Below are the code and all the weights of a small trained network. Each question names an input and a class and asks about switching units off, where a switched-off unit gives its printed mean instead of its output.

import numpy as np


def w(rows, s, z=0):
    codes = np.array(rows[::2]) - 128.0
    scale = np.full(codes.shape[1], s)
    scale[-1] = z or s
    return codes * scale


def f(y):
    return y / 2 * (1 + np.tanh(0.7978845608 * (y + 0.044715 * y**3)))


def log_softmax(a):
    a = a - a.max(-1, keepdims=True)
    return a - np.log(np.exp(a).sum(-1, keepdims=True))


def net(x, mask):
    res = np.array(x, float).reshape(1, 8) / 4 @ E
    y = f(res @ A[0][:, :-1].T + A[0][:, -1])
    res = res + np.where(mask, y, B[0][:, -1]) @ B[0][:, :-1]
    return log_softmax(res[-1] @ U[:, :-1].T + U[:, -1])


A, B = {}, {}
E = w([
[132,132,132,139,127,119,119,133,136,126,139,135],'x0',
[130,134,136,132,134,134,127,137,130,133,123,120],'x1',
[135,135,114,132,135,131,134,131,130,117,126,114],'x2',
[52,127,80,236,177,243,104,10,246,142,42,219],'x3',
[54,32,20,194,172,40,34,208,19,216,57,114],'x4',
[130,131,132,117,130,118,118,112,122,141,132,144],'x5',
[221,1,163,100,243,82,218,177,188,56,74,214],'x6',
[135,137,143,140,135,126,123,138,141,137,118,113],'x7',
],0.0096)
A[0] = w([
[50,36,10,208,192,17,48,213,32,207,46,122,145],'n1',
[146,188,186,108,101,148,184,74,174,85,156,130,246],'n2',
[182,107,174,43,99,44,158,212,54,115,203,45,255],'n3',
[145,165,138,47,38,38,123,196,70,115,198,35,242],'n4',
[74,220,97,155,49,153,90,106,102,149,136,87,244],'n5',
[213,15,153,85,254,63,212,184,180,69,56,222,150],'n6',
],0.0089,0.0081)
B[0] = w([
[75,34,28,156,187,110,24,169,66,218,46,98,252],'n1',
[153,203,244,132,75,206,254,80,117,72,175,103,196],'n2',
[237,146,182,24,170,43,163,242,28,146,229,173,238],'n3',
[137,209,158,22,74,60,135,222,43,182,92,100,231],'n4',
[52,181,105,139,21,146,54,50,150,208,223,23,204],'n5',
[213,44,123,191,246,144,178,158,166,47,67,226,231],'n6',
],0.01,0.031)
U = w([
[122,241,198,50,44,111,177,144,76,156,185,71,254],'0',
[39,187,147,213,38,213,137,2,240,106,187,66,207],'1',
[76,161,79,37,77,45,48,205,53,182,104,71,110],'2',
[27,83,44,215,100,157,26,9,185,185,134,62,96],'3',
[223,144,207,50,185,88,206,183,163,40,211,212,155],'4',
[137,118,171,205,154,216,189,4,255,48,48,190,155],'5',
[202,38,102,108,195,45,110,221,46,129,102,177,11],'6',
[74,49,51,219,195,192,82,95,206,106,23,197,27],'7',
],0.0091,0.0062)

Each question gives the input, the list of numbers given to net, and the class t.
The units are the neurons (one row each of A and B). Each row of codes is followed by its name. A weight is (code - 128) times the scale printed after its matrix; where a second scale follows, it is the last column's (A, B and U).
mask holds one flag per neuron, in row order. A switched-off neuron (its flag False) gives its mean, the last column of its row in B, instead of its output. The means were averaged over made-up inputs and are rounded, as every weight is.
A unit's drop is (log p(t) with every unit on - log p(t) with that unit switched off) / (log p(t) with every unit on - log p(t) with every unit switched off).
The circuit of an input: a set's keep is (log p(t) with only the set's units on - log p(t) with every unit switched off) / (log p(t) with every unit on - log p(t) with every unit switched off). Starting from all 6 units, units are removed one at a time, each time the one whose removal leaves the highest keep (on an exact tie, the one counted first), for as long as the keep stays at least 0.8.
circuit, biggest first: the units of the circuit, biggest drop first
top k neurons: the k neurons with the biggest drops, biggest first
drop when u is switched off: that unit's drop, to one decimal
input [1,5,3,7,-2,1,-1,-1], class 1: circuit, biggest first => n3, n1
input [6,8,2,7,-7,-5,7,7], class 5: circuit, biggest first => n3
input [-1,6,-2,2,0,-4,3,1], class 5: circuit, biggest first => n3, n1
input [7,-5,-8,-7,3,3,0,-7], class 2: top 2 neurons => n6, n4
input [-8,1,-5,2,-3,-1,-1,-4], class 1: top 2 neurons => n3, n4
input [4,-5,0,1,-3,1,4,-4], class 5: circuit, biggest first => n3, n4
input [-1,5,2,4,-1,-7,-4,0], class 1: circuit, biggest first => n1, n3
input [8,-3,4,7,6,-6,1,7], class 7: top 3 neurons => n3, n5, n4
input [0,6,2,-4,-1,6,-1,4], class 0: top 2 neurons => n1, n6
input [6,4,-5,2,-8,3,0,1], class 1: top 2 neurons => n3, n4
input [-3,-3,-4,1,-5,4,-8,6], class 1: top 2 neurons => n3, n5
input [4,-5,-8,-7,-1,3,0,4], class 0: top 3 neurons => n6, n4, n1
input [-8,-3,-5,1,6,-1,4,-2], class 7: circuit, biggest first => n3, n4
input [-6,6,-8,-6,-1,-6,-3,6], class 0: circuit, biggest first => n1
input [4,-6,-2,5,-1,-6,6,0], class 5: top 2 neurons => n3, n1
input [-3,7,-5,6,8,1,5,3], class 7: drop when n3 is switched off => 0.4
input [-2,2,-5,4,-4,-5,8,5], class 5: drop when n3 is switched off => 0.5
input [6,1,-6,2,-5,-8,6,-4], class 5: drop when n4 is switched off => 0.1
